Here is a tiny trained network, its code and every weight. The questions are about switching its units off for an input and a target symbol, where a switched-off unit gives its printed mean instead of its output.

import numpy as np


def w(rows, s, z=0):
    codes = np.array(rows[::2]) - 128.0
    scale = np.full(codes.shape[1], s)
    scale[-1] = z or s
    return codes * scale


def norm(h):
    return h / np.sqrt((h * h).mean(-1, keepdims=True) + 1e-5)


def f(y):
    return np.maximum(y, 0)


def softmax(a):
    e = np.exp(a - a.max(-1, keepdims=True))
    return e / e.sum(-1, keepdims=True)


def log_softmax(a):
    a = a - a.max(-1, keepdims=True)
    return a - np.log(np.exp(a).sum(-1, keepdims=True))


def net(x, mask):
    ids = ['γεζητω'.index(c) for c in x.split()]
    T = len(ids)
    res = E[ids] + P[:T]
    u = 0
    for l in range(2):
        q, k, v = (norm(res) @ M[l].T for M in (Q, K, V))
        z = softmax(np.where(np.tri(T) > 0, q @ k.T / 4**0.5, -1e9)) @ v
        res = res + np.where(mask[u], z, O[l][:, -1]) @ O[l][:, :-1]
        u += 1
        y = f(norm(res) @ A[l][:, :-1].T + A[l][:, -1])
        res = res + np.where(mask[u : u + 4], y, B[l][:, -1]) @ B[l][:, :-1]
        u += 4
    return log_softmax(norm(res)[-1] @ U[:, :-1].T + U[:, -1])


Q, K, V, O, A, B = {}, {}, {}, {}, {}, {}
E = w([
[181,177,153,137,184,94,184,123,138,143],'γ',
[240,207,191,113,87,94,234,197,129,209],'ε',
[165,162,184,72,144,186,11,148,124,220],'ζ',
[219,97,189,74,185,7,72,140,134,112],'η',
[173,241,189,61,232,93,198,122,71,176],'τ',
[136,212,189,68,137,51,98,121,186,225],'ω',
],0.0018)
P = w([
[115,101,72,164,105,117,173,104,86,95],'0',
[61,116,92,51,90,64,101,46,190,154],'1',
[251,184,144,114,251,212,89,59,121,233],'2',
[74,158,143,139,152,176,81,196,110,30],'3',
[95,152,137,31,168,48,50,139,7,106],'4',
[212,161,169,152,236,148,114,72,134,249],'5',
],0.0033)
Q[0] = w([
[70,15,73,197,37,131,185,84,159,118],'0.h0',
[94,211,154,31,76,66,33,158,54,101],'0.h0',
[224,164,149,240,164,176,80,148,58,132],'0.h0',
[88,140,137,113,166,171,198,62,252,184],'0.h0',
],0.0038)
K[0] = w([
[67,50,4,81,24,73,187,89,53,137],'0.h0',
[161,200,191,228,113,121,98,220,176,66],'0.h0',
[83,205,236,17,192,97,105,120,222,183],'0.h0',
[174,95,71,185,167,170,162,67,22,180],'0.h0',
],0.0037)
V[0] = w([
[206,60,189,148,172,203,129,202,32,80],'0.h0',
[199,178,135,174,49,80,109,139,112,166],'0.h0',
[163,114,161,100,147,25,150,166,196,5],'0.h0',
[113,178,156,186,132,219,210,174,195,153],'0.h0',
],0.0029)
O[0] = w([
[217,54,114,80,24,180,195,53,172,148,142],'0.h0',
[98,70,173,94,71,113,99,119,106,57,254],'0.h0',
[107,191,112,39,188,253,138,219,232,86,137],'0.h0',
[52,35,187,154,211,148,198,170,62,253,82],'0.h0',
],0.0035,0.00097)
A[0] = w([
[64,55,186,182,70,253,248,173,129,161,21],'0.n0',
[172,75,148,149,156,109,19,74,137,97,1],'0.n1',
[99,82,39,204,124,218,134,133,154,23,129],'0.n2',
[209,169,98,22,94,191,169,175,82,193,205],'0.n3',
],0.0024,0.00086)
B[0] = w([
[172,62,252,104,153,122,167,154,99,226,157],'0.n0',
[76,160,75,130,113,150,214,150,118,158,164],'0.n1',
[66,81,7,74,94,155,126,93,133,120,150],'0.n2',
[62,112,157,131,165,115,106,89,205,50,253],'0.n3',
],0.004,0.0028)
Q[1] = w([
[58,133,165,55,183,46,65,48,192,130],'1.h0',
[50,62,183,3,118,146,139,158,170,78],'1.h0',
[8,73,83,51,121,81,78,213,103,17],'1.h0',
[120,100,186,158,140,183,167,189,150,109],'1.h0',
],0.0047)
K[1] = w([
[101,158,132,209,136,252,158,231,143,67],'1.h0',
[203,133,200,140,222,229,172,171,174,131],'1.h0',
[167,221,247,31,246,242,104,187,173,130],'1.h0',
[195,139,166,143,175,73,131,109,183,196],'1.h0',
],0.0042)
V[1] = w([
[147,209,178,110,182,103,71,108,107,42],'1.h0',
[252,92,126,107,68,208,97,86,136,91],'1.h0',
[57,160,42,163,188,173,203,174,96,123],'1.h0',
[243,171,191,214,106,56,160,126,114,122],'1.h0',
],0.0035)
O[1] = w([
[198,137,110,72,2,125,164,81,79,59,252],'1.h0',
[171,52,211,103,160,70,45,110,167,102,34],'1.h0',
[97,135,78,156,132,181,181,50,161,223,144],'1.h0',
[158,193,186,2,167,132,144,160,92,146,32],'1.h0',
],0.004,0.0023)
A[1] = w([
[166,177,158,157,202,101,130,132,93,211,230],'1.n0',
[154,158,199,158,193,118,66,183,158,121,47],'1.n1',
[4,209,60,152,114,119,140,205,89,85,2],'1.n2',
[108,172,111,103,56,144,149,166,79,138,64],'1.n3',
],0.0045,0.00056)
B[1] = w([
[117,119,100,127,63,142,97,159,200,16,254],'1.n0',
[67,145,91,148,140,135,166,184,8,201,203],'1.n1',
[150,105,136,252,112,129,4,230,168,55,250],'1.n2',
[113,134,55,209,204,84,128,218,79,208,238],'1.n3',
],0.0042,0.003)
U = w([
[47,39,130,187,192,201,151,52,230,196,184],'γ',
[93,102,231,29,231,131,152,189,91,228,241],'ε',
[194,19,208,183,73,39,86,12,61,161,113],'ζ',
[155,140,142,39,39,228,117,114,253,23,92],'η',
[141,175,34,66,60,132,224,78,45,224,149],'τ',
[75,165,76,221,111,151,60,238,118,76,4],'ω',
],0.0039,0.0022)

Each question gives the input, a string of symbols that net reads in full, and the target symbol t.
The units are the heads (4 rows each of Q, K, V and O) and the neurons (one row each of A and B). Each row of codes is followed by its name. A weight is (code - 128) times the scale printed after its matrix; where a second scale follows, it is the last column's (O, A, B and U).
mask holds one flag per unit, layer by layer, with each layer's heads first. A switched-off unit (its flag False) gives its mean, the last column of its rows in O or B, instead of its output. The means were averaged over made-up inputs and are rounded, as every weight is.
A unit's drop is (log p(t) with every unit on - log p(t) with that unit switched off) / (log p(t) with every unit on - log p(t) with every unit switched off).
The circuit of an input: a set's keep is (log p(t) with only the set's units on - log p(t) with every unit switched off) / (log p(t) with every unit on - log p(t) with every unit switched off). Starting from all 10 units, units are removed one at a time, each time the one whose removal leaves the highest keep (on an exact tie, the one counted first), for as long as the keep stays at least 0.8.
units of the circuit, in order: the units of the circuit, biggest drop first
unit that matters most: the unit with the biggest drop
k most important neurons: the k neurons with the biggest drops, biggest first
top k neurons in layer l: the k neurons of layer l with the biggest drops, biggest first
input ε η ω η, target η: units of the circuit, in order	[0.h0 1.n3]
input ε ε ε ζ γ, target ζ: units of the circuit, in order	[1.h0 0.h0]
input τ η η ε η γ, target η: units of the circuit, in order	[1.n0 1.n3]
input ε ζ ω, target ω: top 3 neurons in layer 1	[1.n0 1.n1 1.n3]
input η ζ η ζ ζ, target ζ: units of the circuit, in order	[1.h0 0.h0]
input ω η η γ, target η: units of the circuit, in order	[1.h0 0.h0 1.n2]
input τ ζ ε, target η: units of the circuit, in order	[1.n0 1.n3]
input γ η η ε η, target ε: units of the circuit, in order	[0.h0 0.n0 1.h0]
input τ ε ω γ ω η, target η: unit that matters most	1.n0
input ε η τ, target ω: units of the circuit, in order	[1.h0 1.n0 0.h0 1.n1]
input η ε τ, target ζ: units of the circuit, in order	[0.h0 1.h0]
input ω ε ε γ ε, target γ: units of the circuit, in order	[0.h0 0.n3 1.h0]
input ζ ω γ τ ω ε, target ε: 2 most important neurons	[1.n1 1.n2]
input η ε ω, target ζ: unit that matters most	0.h0
input ζ γ ω ω τ ζ, target ε: 2 most important neurons	[1.n1 1.n2]
input ω τ τ ε ζ, target ε: 2 most important neurons	[0.n0 1.n0]
input ε τ η η τ τ, target ω: top 3 neurons in layer 0	[0.n0 0.n1 0.n3]
input ε ω ζ, target ω: 3 most important neurons	[1.n0 1.n1 0.n0]
input γ η γ γ ζ, target γ: top 2 neurons in layer 0	[0.n2 0.n3]
input ω ε η ζ, target η: unit that matters most	1.h0
